Each row of numbers belongs to one of the things below and depends on some of the facts about them. Some rows are named. Which thing is each other row?

How the things are related:
z_102: ρ 740; κ b; χ z_756; Λ i
z_107: κ a; χ z_984
z_11: ρ 37; κ a; χ z_341; Λ k
z_126: ρ 740; κ c; χ z_360; Λ f
z_130: ρ 740; κ a; χ z_451; Λ h
z_133: ρ 37; κ c; χ z_742; Λ g
z_135: ρ 37; κ d; Λ i
z_137: κ a
z_138: κ b; χ z_342
z_149: κ a; χ z_60
z_158: ρ 740; κ c; Λ h
z_162: ρ 37; κ a; Λ e
z_188: ρ 740; κ b; Λ e
z_212: ρ 740; κ b; χ z_294; Λ g
z_22: ρ 37; κ a; Λ k
z_222: ρ 740; κ a; Λ g
z_228: κ a; χ z_637
z_254: ρ 740; κ a; Λ e
z_26: ρ 37; κ b; Λ g
z_265: ρ 740; κ b; Λ i
z_273: ρ 740; κ a; χ z_455; Λ i
z_281: ρ 740; κ a; Λ f
z_287: ρ 740; κ c; χ z_467; Λ f
z_294: κ d; χ z_419
z_308: ρ 37; κ a; χ z_836; Λ e
z_318: ρ 37; κ a; Λ g
z_335: ρ 740; κ c; Λ i
z_339: ρ 740; κ a; χ z_520; Λ e
z_341: ρ 37; κ d; Λ j
z_342: ρ 740; κ c; Λ e
z_349: ρ 37; κ d; Λ h
z_359: ρ 740; κ a; Λ i
z_36: ρ 37; κ b; Λ i
z_360: ρ 37; κ c; χ z_728; Λ e
z_387: ρ 740; κ a; Λ j
z_399: ρ 740; κ b; Λ i
z_419: κ a
z_42: ρ 37; κ a; χ z_604; Λ f
z_436: ρ 740; κ a; Λ f
z_437: ρ 740; κ c; Λ g
z_448: ρ 740; κ c; Λ k
z_451: ρ 740; κ b; Λ e
z_455: ρ 37; κ a; Λ g
z_459: ρ 740; κ c; χ z_829; Λ i
z_46: ρ 740; κ a; χ z_689; Λ f
z_465: ρ 740; κ d; Λ k
z_466: ρ 37; κ a; Λ g
z_467: ρ 37; κ a; Λ i
z_468: ρ 740; κ c; χ z_995; Λ i
z_470: ρ 740; κ d; χ z_743; Λ f
z_477: ρ 740; κ d; χ z_783; Λ f
z_494: ρ 740; κ a; χ z_73; Λ h
z_498: ρ 37; κ c; χ z_915; Λ k
z_503: ρ 740; κ a; χ z_228; Λ j
z_510: ρ 37; κ a; Λ i
z_517: κ c
z_518: ρ 37; κ d; Λ g
z_520: ρ 37; κ d; χ z_645; Λ g
z_521: ρ 740; κ b; χ z_926; Λ g
z_53: ρ 740; κ b; Λ g
z_535: ρ 740; κ a; χ z_46; Λ h
z_542: ρ 740; κ a; χ z_609; Λ j
z_544: ρ 37; κ a; Λ g
z_548: ρ 740; κ c; Λ f
z_555: ρ 740; κ b; χ z_494; Λ f
z_561: ρ 37; κ c; Λ j
z_563: ρ 740; κ a; χ z_974; Λ g
z_565: κ c
z_591: ρ 740; κ a; χ z_42; Λ f
z_594: ρ 37; κ b; Λ f
z_60: ρ 740; κ a; χ z_561; Λ e
z_604: ρ 37; κ a; Λ e
z_605: ρ 37; κ c; Λ j
z_609: ρ 740; κ c; χ z_673; Λ f
z_614: κ d; χ z_468
z_62: κ d; χ z_53
z_625: κ b
z_629: ρ 37; κ d; χ z_265; Λ k
z_637: ρ 37; κ d; χ z_823; Λ f
z_64: ρ 740; κ d; Λ k
z_645: ρ 37; κ c; Λ e
z_646: κ d
z_653: ρ 37; κ b; Λ k
z_658: κ b; χ z_686
z_673: ρ 740; κ d; Λ e
z_677: ρ 740; κ a; χ z_318; Λ k
z_683: κ a; χ z_542
z_686: ρ 740; κ d; Λ h
z_689: ρ 37; κ d; χ z_138; Λ h
z_699: ρ 740; κ a; χ z_683; Λ f
z_708: κ a; χ z_102
z_727: ρ 740; κ b; Λ k
z_728: κ b
z_73: ρ 37; κ b; χ z_778; Λ e
z_742: ρ 740; κ c; χ z_874; Λ j
z_743: ρ 740; κ b; Λ k
z_756: ρ 37; κ a; χ z_281; Λ h
z_772: ρ 740; κ b; χ z_11; Λ e
z_778: ρ 740; κ c; Λ h
z_780: κ d; χ z_339
z_783: ρ 740; κ a; χ z_188; Λ e
z_82: ρ 740; κ a; Λ h
z_823: ρ 37; κ c; χ z_149; Λ e
z_829: ρ 740; κ a; χ z_873; Λ f
z_836: ρ 740; κ a; χ z_498; Λ i
z_841: ρ 740; κ d; Λ i
z_858: ρ 740; κ d; Λ e
z_867: ρ 37; κ c; χ z_465; Λ g
z_868: ρ 740; κ b; Λ e
z_873: ρ 740; κ a; χ z_780; Λ i
z_874: ρ 37; κ d; Λ i
z_875: ρ 37; κ c; Λ h
z_878: ρ 37; κ a; Λ f
z_89: ρ 740; κ a; χ z_62; Λ e
z_915: ρ 740; κ d; χ z_936; Λ e
z_92: ρ 740; κ b; χ z_563; Λ f
z_921: ρ 740; κ d; Λ g
z_923: ρ 37; κ b; Λ h
z_926: ρ 740; κ b; χ z_867; Λ j
z_930: ρ 37; κ a; χ z_92; Λ j
z_936: κ c; χ z_565
z_937: κ b; χ z_437
z_973: ρ 740; κ a; χ z_708; Λ k
z_974: ρ 37; κ d; Λ k
z_977: ρ 740; κ a; χ z_544; Λ k
z_984: ρ 37; κ d; Λ f
z_995: ρ 740; κ a; χ z_699; Λ i
z_998: ρ 740; κ a; Λ k

Some rows with their names:
z_699: [-16  -3 -35 -27 -20  -7  24  21 -24  14   4  -1 -10  17 -49   1  14 -16
 -10 -18 -42   7 -39   9 -14  -8  17  -7 -11  47 -15   9   6  10  15 -31
  -8  28   9  -6  -3  15   9 -41  33  -4]
z_708: [ -5 -10 -20  15   7 -17  -6  21   7   1  15   8   8  13   2  -5  30  -3
  14  -3 -16 -23 -21  -1 -14   9  19   1   5  10  -2  10  11 -23  -6  -2
  11   5   4  -8 -21  -5   1 -19  -1   7]
z_629: [  9   1  -7   0   6  -3  10   8   2  -1   5  11  -2   2   1  16  31 -23
  11 -13 -14 -13 -28  -4  -3   3   5  18  32   9  -4   4  10 -21   7  22
  14   8  -3  12   6   4   2  -1   5   1]
z_510: [ 10  20  13  23   2   9  -4   5 -18   2  14   5 -15  28  21  12  17  -8
  -6  -7  -5  -5  -3  -6  -9   3 -13  -1   3  -6  -5  -8  -5 -14   0  31
   2  -7   9 -22   3  24   0  13   7  32]
z_503: [  1 -16 -20 -15   3 -18 -19   8   7  15   2   0 -15  10  -6   4  21 -12
   2 -12 -14  -9  -5   3  -9  -4  16   6  -3  17 -16  16  10 -13 -12 -13
   5  18 -12  -2 -35  -9  14  -9   3  16]
z_673: [ 15   3 -11 -11 -22  -6  -1  -7 -21   7  -6 -15 -14   3   0 -11  -4 -12
 -20 -12  11 -11   6  -1   3  -8   3 -10 -11  10 -13  -5 -14  -3   5  -1
 -15  -2 -13 -26 -12  11   2   8  12  10]
z_756: [ -7   5   2  14  14 -10 -15  24   9   5  17  10   8  19  -5  -5  33 -11
  12 -11 -16 -13 -11 -11 -16  23   5  23   9 -10   4   8   2 -17   0  20
   9  24  14   6   1   3  -8  -6  14  23]
z_137: [  6   5   4  13   1  -7  -2  18 -20  19   8  11  -1   6   6  -5   1  -1
  -1  -4  10  -8   4 -23 -14   0  10 -21 -10   3  -7 -13  -6 -28  -6  20
  -3 -12   0 -28 -14  13  12   6 -11  10]
z_465: [ 22  -5 -11 -11 -19  -8  -4 -10 -18  19 -10  -7 -12  -3   2  -5   2 -13
 -21 -14  15  -8  10 -10  -7 -15  11 -15  -1  10 -15  -3  -5 -15   1   6
  -6  -2 -24 -16 -15   4   9  13  -5  -1]
z_841: [ 13  -1 -15  -4 -22  -6  -7 -13 -11   3  -5 -15 -15   9  14  -7   5 -18
 -18  -5  13 -16  13   8   6  -2  -3 -11 -11   2 -12  -9 -14  -5   1  -2
 -12  -4  -7 -29 -15   8   5  10   5  18]
z_998: [ 15  -1 -12   0 -10  -8  -8   2 -16  26  -6   0 -26  14   4   2  14 -11
 -23 -10  -1   1   7  -9  -9 -20   6 -18 -16  10 -17  -7   4 -13  -4  -2
  -1  -5 -15 -22 -18   9  15   4  -4  16]
z_646: [ 15   1   1   1  -4 -11  12   9 -16   9   4   6   2 -11   7  -9  -9  -9
   4   0  21 -13   0 -19  -2   3  12 -22   2   0  -8 -17 -13 -29  -7  25
  -6 -10  -4 -18 -10  13  10  10  -5  -4]
z_359: [ 10   9  -7   4 -10  -7 -12   1 -11  13   0 -10 -16  22   9  -5   6  -4
 -23  -9   2  -9  15  -2  -9  -3   2 -11 -25   2 -18  -5 -12  -7  -7   0
  -9 -10  -4 -29 -25  12  10   6   0  23]
z_594: [ 23  16  13   0   5   7   3 -14 -29   6 -13  12  -9   1  11   5   5 -11
   0  -9   1  -2  -8 -18   6 -23  -6  -4  30  -8 -26  11  -2 -11 -10  35
   8 -12 -10  -4  16   8 -11  13  -6 -10]
z_984: [ 19  11  10   0   2   9   9  -3 -27   4  -3  12 -13   4  13   8  16 -23
  -7  -9   4  -5 -14 -14  -4  -7 -14  -8  23   5  -4  -4   5 -18   7  36
  10  -1  -6  -5  12  18   7  17  -2   4]
z_107: [ -9 -10 -16  15   8 -12  -4  23   1  10  12   8   4   8  -1  -6  24  -6
  15  -5 -12 -16 -17  -2 -14   5  16  -2   0  10   1   3   6 -23  -8   1
   8   8   4 -15 -19   3   4 -19  -1   8]
z_158: [ 16   9 -11 -20 -13  -6 -10 -10 -15  -4 -11 -16 -14  -2   6 -12  -7 -18
 -11   3  18 -12  22   9  17  -1  -6  -8 -10  -6 -15   0 -23   4 -17   2
 -10   3  -6 -26 -14   5   1   6   8   6]
z_212: [ 13  -7 -26 -16  -4 -19   3  -9   8  -4 -17  -4   5   5 -18  -7   5 -12
  -3  -7 -13 -14   5  10  11  -3  19   6   8  -1 -29  19 -10  -1 -10  -7
  11   5 -13   4 -16 -18  -2 -15  -3 -21]
z_467: [  8  20  20  14  10   5   8   8 -12   5  17   6 -12  24  12  14   7  -6
   0  -7  -6  -6   2 -21 -13  13  -1  -3   0  -5 -13 -14  -9 -24  -3  36
   0 -15   7 -18   0  18  11  14   3  25]

Which thing is each row?
No name comes twice in this set of rows, the named rows included.
[ 18  13  17 -13   1   7  -1  -3 -22   4   6  12 -19  -2  15   7  10 -18
   4 -10  10  -9 -11 -16  -3  -5 -10   4  16   7  -6  -3   0 -18  -3  39
   2   2  -6  -7   6  14   3  22   8  18] -> z_341
[ -4   0 -33 -19 -25 -14  12  -1  -6 -14  -1 -17   5   4 -20 -13   7 -17
  -2  -6 -20 -12 -17  29  14   2  15  14  -2  15 -14  13 -13  16   1 -29
  -6  16   9  -8  -2   3 -14 -27  31  -8] -> z_468
[  3  -4 -32 -28 -19 -13  14   4 -15   4 -12  -5  -2  -4 -34  -9   6 -18
  -6  -9 -21  -1 -23  14   7 -15  21  -5   9  24 -18  22  -3  10   8 -19
   0  19  -4   0  -3  -2  -7 -25  18 -26] -> z_609
[ 10  -6  -5   1  22 -16  -1   3  23 -16   2  11   9  -4   8   6  28 -26
  22   6  -3 -18   1   9  14  16  11  32  32 -25  -5   5   4 -20 -13  27
  21  10   3  23   1 -10  -8   2  -5   6] -> z_823
[-17   6 -28 -21 -23 -13  24  22  -7  -3  13 -12  -5  27 -39  -1   2  -4
  -5 -17 -38  -8 -29  12 -10   9  27   4 -16  35 -15   5 -11   9   9 -27
 -13  14  16 -15 -19  13   6 -38  37   8] -> z_995
[ 15   0  -4 -13  -3  -5 -19   0 -23  23  -2   0 -28  12   6  -1   4  -6
 -14 -11   4   1   5 -13 -12 -17   5 -17 -19  14 -16   1   0 -10 -14   5
  -6   6 -14 -23 -26   9  16  10   5  23] -> z_387
[ 12  -7 -28 -11  -7 -19  -6  -5  16 -12  -8 -12   2   3   1 -10  12 -18
   2  -3  -4 -20   7  24  11   7  16  15   3  -4 -18  11 -11   0  -9 -15
   1   6  -9  -3 -21 -16  -3 -10   6   1] -> z_459
[  3   3   3  14   2 -15  -3  20 -19  22  10  10   3   0   3 -13   9  -4
  -3   1  11  -6   7 -23  -6   2   9 -20 -18  -9   3 -17  -6 -27 -11  19
  -2   0   8 -27  -6  16   7   7  -7  11] -> z_419
[ -2   1   1   4   6 -12  -9  14  16 -10  14   4  12   4  -2 -11  31 -21
  12 -10  -7 -22 -14   0  -7  29   3  29  23 -13   6   7   3 -13   3  20
   6  26   8   5   5   2 -13  -2  14  10] -> z_689
[  5  -7 -19  -1   6 -20   5  10   4 -13   2   7  13 -11   0 -11  15 -18
  23  11   3 -20 -14   6  15   7  19   5  14  -5  -5   3  -6 -19 -15   4
  12  10   5   0  -6  -9  -1 -12  -3 -12] -> z_936

The same things again, as new rows of numbers:
Known rows:
z_466: [ -1  -3  18   1  -9  18  15   6 -11  12  -4   0]
z_133: [-13 -21  -3  -7   5  -7  14   4  -4   7   9   3]
z_689: [-19 -16  -5 -15   5   1   2  -7  -1  11   2   7]
z_188: [ 15   9  -5   7 -20 -16  -3   3 -10  -4  -8  -1]
z_308: [-18 -18   6   3   1   9  10  17   2   6   8   0]
z_387: [ 13  12   5   3  -9  15   0   0   8   0 -13   1]
z_287: [ -1  -3 -11  -6   9 -10  -8  -8  14  -4   1   5]
z_162: [  0  -4  19   7 -10  13  15   9 -10  12  -1  -1]
z_921: [18  8  0  2 -8 -3  5  0  1 -1 -9  1]
z_780: [ -8  -5 -11  -2  21  -9  -7   7   5   1   2 -12]
z_339: [-4 -6 -8  4  6  2 -8 24 21 -2 -2 -9]
z_149: [-11  -2  -5   2  20   8  -9  13  10   1   0 -13]
z_342: [ 19   5   0   6  -6 -10   8   2   2   0  -6  -1]
z_646: [11  9  5  5  5 -1  5 -9 -9  1 -4 -4]
z_998: [14 18  6 -5  2 22  2  2  0 -8 -4 -9]
z_977: [ -3   5  -6  -9  12  18  -4   7  11 -14   6  -8]
z_448: [ 20  13  -1 -10   5   3   7  -8  -6  -7  -1  -7]
z_510: [ -1  -2  25  14  -4   8   5   4 -11  13   6  -2]
z_228: [-12  -2  -4   3  18   9  -8  10  10  -1   1 -10]

Which thing is each row?
No name comes twice in this set of rows, the named rows included.
[-21 -12   2 -10   3  17  -1  -1   5  11  -1   6] -> z_756
[-13 -23  -1  -3   5 -12  15   8  -3   6  10   3] -> z_360
[18  6  2  8 -9 -6  6  3  1 -1 -7  0] -> z_858
[ -5  -3  -1  10  12  -3 -18  17  22  -1   5 -10] -> z_873
[  3  -4   9 -11  -5   3  12 -17 -13  17  -7   7] -> z_875
[-18  -9   4 -14  13  22   8   8  -4  -1  14  -6] -> z_11
[-13 -11  -2 -18  13   6  11   1 -11   0  15  -5] -> z_629
[  1  -2  10 -11  -7   6   8 -14 -14  16  -8   7] -> z_349
[ -2   0   2 -11 -18  -4   0 -15 -25  14  -9   6] -> z_923
[ -5  -1   3  14   7   0 -12  11  18  -7   8  -2] -> z_273
[-14 -19  -4  -8   7  -5   8  11  -3  10   5  -4] -> z_520
[ -6  -3 -13   9  -1 -29 -20   5   4  -8   9  -2] -> z_102
[  4   2  10 -14   2  11  17  -5 -24   6   6  -6] -> z_974
[ 14  11   7   7  -9  13   3   5   6  -1 -11  -1] -> z_222
[  1   5   3 -15  -8   0   8  -5 -34   3   5  -7] -> z_653

